Below is a small trained network, with its code and all its weights. Each question gives an input and a target symbol and asks what happens when units are switched off, that is, made to give their printed mean instead of their output.

import numpy as np


def w(rows, s, z=0):
    codes = np.array(rows[::2]) - 128.0
    scale = np.full(codes.shape[1], s)
    scale[-1] = z or s
    return codes * scale


def softmax(a):
    e = np.exp(a - a.max(-1, keepdims=True))
    return e / e.sum(-1, keepdims=True)


def log_softmax(a):
    a = a - a.max(-1, keepdims=True)
    return a - np.log(np.exp(a).sum(-1, keepdims=True))


def net(x, mask):
    ids = ['βγδεημπτφω'.index(c) for c in x.split()]
    T = len(ids)
    res = E[ids] + P[:T]
    u = 0
    for l in range(3):
        r = res
        for j in range(3):
            rows = slice(4 * j, 4 * j + 4)
            q, k, v = (r @ M[l][rows].T for M in (Q, K, V))
            z = softmax(np.where(np.tri(T) > 0, q @ k.T / 4**0.5, -1e9)) @ v
            o = O[l][rows]
            res = res + np.where(mask[u + j], z, o[:, -1]) @ o[:, :-1]
        u += 3
    return log_softmax(res[-1] @ U[:, :-1].T + U[:, -1])


Q, K, V, O = {}, {}, {}, {}
E = w([
[198,115,26,31,91,95,132],'β',
[208,199,151,247,113,82,164],'γ',
[50,253,158,115,41,185,92],'δ',
[164,51,174,70,125,132,92],'ε',
[151,184,228,87,229,149,114],'η',
[187,134,132,157,129,204,9],'μ',
[63,106,34,154,202,92,110],'π',
[109,55,174,86,92,102,68],'τ',
[70,188,175,48,159,46,159],'φ',
[185,93,179,74,90,48,75],'ω',
],0.007)
P = w([
[76,67,101,129,46,193,254],'0',
[61,95,159,75,94,135,178],'1',
[72,130,144,99,114,115,130],'2',
[80,153,131,115,145,97,99],'3',
[94,165,111,121,176,89,75],'4',
[119,174,94,145,206,76,42],'5',
[136,169,80,134,239,98,28],'6',
[127,159,76,121,247,105,5],'7',
],0.0031)
Q[0] = w([
[124,143,100,181,134,116,165],'0.h1',
[142,63,111,141,94,138,190],'0.h1',
[185,108,162,188,115,120,189],'0.h1',
[60,131,145,94,120,82,78],'0.h1',
[76,209,99,212,161,102,128],'0.h2',
[74,128,137,132,125,214,127],'0.h2',
[181,58,165,111,88,155,251],'0.h2',
[120,184,35,99,116,116,136],'0.h2',
[128,62,71,87,30,132,95],'0.h3',
[95,69,196,86,105,166,138],'0.h3',
[174,167,29,78,100,192,195],'0.h3',
[50,142,123,31,182,126,50],'0.h3',
],0.018)
K[0] = w([
[116,103,208,96,94,175,135],'0.h1',
[119,126,148,135,127,169,218],'0.h1',
[126,69,146,120,36,168,194],'0.h1',
[183,192,101,136,170,113,124],'0.h1',
[91,221,131,193,139,139,141],'0.h2',
[80,80,133,162,198,163,104],'0.h2',
[166,37,143,111,101,213,194],'0.h2',
[207,200,96,130,185,134,137],'0.h2',
[59,136,26,88,28,181,112],'0.h3',
[49,123,172,105,153,199,79],'0.h3',
[198,74,61,15,103,138,254],'0.h3',
[113,168,76,41,189,112,16],'0.h3',
],0.016)
V[0] = w([
[52,147,53,127,170,77,96],'0.h1',
[134,178,197,102,112,120,63],'0.h1',
[51,122,178,156,127,128,134],'0.h1',
[138,82,130,71,59,147,188],'0.h1',
[145,99,114,75,144,160,134],'0.h2',
[111,137,165,200,106,68,182],'0.h2',
[107,149,106,146,152,139,134],'0.h2',
[142,83,148,111,126,114,200],'0.h2',
[149,131,52,112,97,68,87],'0.h3',
[156,46,117,2,160,187,136],'0.h3',
[69,107,129,75,205,167,85],'0.h3',
[45,55,139,112,126,136,163],'0.h3',
],0.0099)
O[0] = w([
[85,90,197,82,176,129,46,254],'0.h1',
[132,131,15,78,124,123,106,105],'0.h1',
[95,51,116,128,94,121,134,149],'0.h1',
[151,98,137,176,186,145,222,77],'0.h1',
[157,165,141,155,112,73,95,117],'0.h2',
[91,78,145,138,127,181,208,111],'0.h2',
[114,141,144,134,172,155,121,152],'0.h2',
[134,122,168,182,89,98,181,85],'0.h2',
[61,73,79,69,66,116,102,160],'0.h3',
[152,227,51,199,63,47,92,120],'0.h3',
[88,154,150,188,167,42,78,203],'0.h3',
[102,108,148,255,99,120,137,152],'0.h3',
],0.0068,0.0048)
Q[1] = w([
[184,89,112,111,207,72,135],'1.h1',
[218,81,192,147,104,139,153],'1.h1',
[199,101,138,118,104,79,104],'1.h1',
[168,237,133,129,110,193,118],'1.h1',
[132,188,87,205,148,198,135],'1.h2',
[176,150,164,125,75,112,65],'1.h2',
[89,165,182,111,109,133,96],'1.h2',
[71,151,113,138,85,111,186],'1.h2',
[147,172,207,174,99,129,151],'1.h3',
[39,150,113,165,251,183,119],'1.h3',
[99,144,175,22,122,31,165],'1.h3',
[133,126,40,166,150,71,213],'1.h3',
],0.016)
K[1] = w([
[141,58,135,123,199,65,67],'1.h1',
[222,90,105,129,119,77,180],'1.h1',
[217,103,113,129,163,124,80],'1.h1',
[100,218,39,141,140,131,217],'1.h1',
[134,58,146,154,84,64,211],'1.h2',
[29,118,118,110,163,123,94],'1.h2',
[132,78,94,99,137,120,61],'1.h2',
[175,121,123,203,153,143,107],'1.h2',
[169,170,89,163,196,143,167],'1.h3',
[106,165,253,138,164,154,30],'1.h3',
[78,151,90,45,146,7,198],'1.h3',
[74,176,201,169,38,145,189],'1.h3',
],0.015)
V[1] = w([
[131,226,113,79,112,164,12],'1.h1',
[143,109,207,100,38,137,107],'1.h1',
[22,207,121,177,64,198,188],'1.h1',
[192,140,243,59,54,135,62],'1.h1',
[162,81,146,174,183,148,188],'1.h2',
[219,146,200,114,99,153,97],'1.h2',
[132,112,120,110,36,149,141],'1.h2',
[198,9,27,119,254,97,121],'1.h2',
[196,205,101,74,161,110,169],'1.h3',
[10,195,148,75,83,110,202],'1.h3',
[113,190,208,208,35,198,120],'1.h3',
[143,143,75,208,91,233,66],'1.h3',
],0.0084)
O[1] = w([
[67,125,167,216,125,191,180,246],'1.h1',
[176,167,82,166,89,133,145,128],'1.h1',
[88,215,72,90,182,158,173,92],'1.h1',
[185,138,119,212,67,172,159,150],'1.h1',
[104,137,154,97,174,170,78,45],'1.h2',
[130,66,104,125,146,180,164,28],'1.h2',
[191,124,86,125,133,166,126,48],'1.h2',
[71,112,175,2,79,107,51,122],'1.h2',
[101,217,150,137,162,72,140,4],'1.h3',
[90,106,184,190,96,127,222,133],'1.h3',
[81,126,129,227,95,183,72,51],'1.h3',
[155,132,145,150,137,190,31,75],'1.h3',
],0.0081,0.0046)
Q[2] = w([
[200,118,152,155,134,101,138],'2.h1',
[116,69,149,46,148,131,158],'2.h1',
[156,72,119,142,68,175,108],'2.h1',
[111,121,141,127,75,79,172],'2.h1',
[150,239,170,65,81,185,179],'2.h2',
[143,115,54,171,54,131,138],'2.h2',
[184,128,176,181,150,167,111],'2.h2',
[173,132,81,87,133,113,115],'2.h2',
[127,160,198,124,234,211,94],'2.h3',
[109,108,85,158,212,62,88],'2.h3',
[111,6,107,168,111,125,97],'2.h3',
[181,144,53,124,85,142,62],'2.h3',
],0.015)
K[2] = w([
[169,214,146,139,152,99,138],'2.h1',
[200,55,130,57,190,99,145],'2.h1',
[176,135,213,130,68,107,107],'2.h1',
[82,106,152,137,155,68,200],'2.h1',
[168,96,43,212,253,116,174],'2.h2',
[144,144,63,109,34,175,195],'2.h2',
[137,198,157,133,189,215,96],'2.h2',
[161,120,59,82,137,110,108],'2.h2',
[24,161,20,163,167,139,47],'2.h3',
[92,242,203,103,50,88,71],'2.h3',
[96,61,208,64,38,164,88],'2.h3',
[228,173,102,108,77,206,126],'2.h3',
],0.012)
V[2] = w([
[131,143,168,120,49,153,144],'2.h1',
[108,170,201,100,206,152,150],'2.h1',
[149,93,109,126,152,125,185],'2.h1',
[64,185,73,140,130,110,135],'2.h1',
[202,175,200,76,67,122,124],'2.h2',
[131,190,135,140,69,178,160],'2.h2',
[174,68,208,193,153,156,125],'2.h2',
[175,102,100,158,88,77,158],'2.h2',
[184,140,102,168,108,83,94],'2.h3',
[91,118,134,126,83,91,246],'2.h3',
[73,53,5,133,74,161,131],'2.h3',
[106,140,98,53,116,104,109],'2.h3',
],0.013)
O[2] = w([
[124,90,150,158,83,157,167,100],'2.h1',
[135,56,90,111,205,172,91,158],'2.h1',
[159,155,178,115,142,167,94,62],'2.h1',
[52,145,87,150,118,118,74,175],'2.h1',
[96,63,12,163,125,170,154,31],'2.h2',
[102,126,96,62,150,218,151,3],'2.h2',
[95,69,158,156,233,127,78,151],'2.h2',
[166,127,67,114,156,88,94,35],'2.h2',
[191,113,107,90,116,108,77,106],'2.h3',
[86,52,124,141,164,66,219,78],'2.h3',
[2,57,163,90,39,98,69,97],'2.h3',
[82,176,115,67,106,127,155,204],'2.h3',
],0.0096,0.0044)
U = w([
[168,174,116,139,72,171,49,134],'β',
[118,106,111,126,155,134,87,41],'γ',
[94,169,200,107,96,55,85,130],'δ',
[165,212,129,186,161,139,145,132],'ε',
[126,98,77,73,173,138,87,115],'η',
[141,127,66,63,57,113,155,201],'μ',
[105,118,140,132,149,95,212,3],'π',
[180,98,174,4,138,177,155,203],'τ',
[55,161,119,180,95,200,165,197],'φ',
[151,78,148,231,80,141,129,106],'ω',
],0.0037,0.0029)

Each question gives the input, a string of symbols that net reads in full, and the target symbol t.
The units are the heads (4 rows each of Q, K, V and O). Each row of codes is followed by its name. A weight is (code - 128) times the scale printed after its matrix; where a second scale follows, it is the last column's (O and U).
mask holds one flag per head, layer by layer. A switched-off head (its flag False) gives its mean, the last column of its rows in O, instead of its output. The means were averaged over made-up inputs and are rounded, as every weight is.
A unit's drop is (log p(t) with every unit on - log p(t) with that unit switched off) / (log p(t) with every unit on - log p(t) with every unit switched off).
The circuit of an input: a set's keep is (log p(t) with only the set's units on - log p(t) with every unit switched off) / (log p(t) with every unit on - log p(t) with every unit switched off). Starting from all 9 units, units are removed one at a time, each time the one whose removal leaves the highest keep (on an exact tie, the one counted first), for as long as the keep stays at least 0.8.
circuit, biggest first: the units of the circuit, biggest drop first
most important unit: the unit with the biggest drop
heads that matter: for each layer, one digit per head in row order, 1 if its drop is at least 0.15 and else 0, layers parted by /
input π δ δ β π δ, target μ: most important unit => 1.h2
input π δ δ π φ, target π: circuit, biggest first => 1.h3, 2.h3
input π ω δ π π δ π, target φ: circuit, biggest first => 1.h1, 2.h2, 2.h3, 1.h3
input π δ τ, target ω: circuit, biggest first => 2.h3, 1.h2, 1.h1
input δ δ μ δ φ, target π: circuit, biggest first => 2.h3, 1.h3
input φ β δ η π β δ, target ε: heads that matter => 101 / 111 / 001
input π τ μ μ, target β: circuit, biggest first => 2.h3, 1.h3
input φ δ ε η ω π π, target δ: heads that matter => 100 / 100 / 010
input γ π π ω ω, target ω: circuit, biggest first => 1.h1, 2.h1, 2.h3
input γ γ π δ φ π η, target ε: circuit, biggest first => 0.h3, 1.h3, 2.h3
input π δ π π π γ ε π, target τ: heads that matter => 101 / 011 / 100
input ω ω δ π δ δ ω, target τ: circuit, biggest first => 0.h3, 2.h2, 1.h1
input φ η η, target ε: circuit, biggest first => 0.h3, 2.h3
input η φ δ, target φ: circuit, biggest first => 1.h1, 2.h2
input ε δ μ δ, target β: heads that matter => 100 / 011 / 001
input η π ω η, target δ: most important unit => 1.h1
input φ π π π ε δ ω β, target μ: heads that matter => 001 / 001 / 010
input β η ω γ, target τ: heads that matter => 101 / 010 / 100
input δ π π π π η π, target ε: circuit, biggest first => 2.h3, 1.h3, 0.h3
input γ π η π, target ε: circuit, biggest first => 2.h3, 0.h3, 1.h3
input ε δ δ μ ω, target τ: circuit, biggest first => 1.h1, 0.h3, 2.h2
input π π δ φ ε δ, target π: heads that matter => 000 / 111 / 001
input β φ π δ μ, target β: circuit, biggest first => 1.h3, 2.h3
input π δ φ π δ, target π: heads that matter => 100 / 111 / 001
input δ π π η δ, target δ: heads that matter => 000 / 110 / 010
input ω φ ω, target μ: most important unit => 1.h1
input π δ π, target φ: most important unit => 1.h3
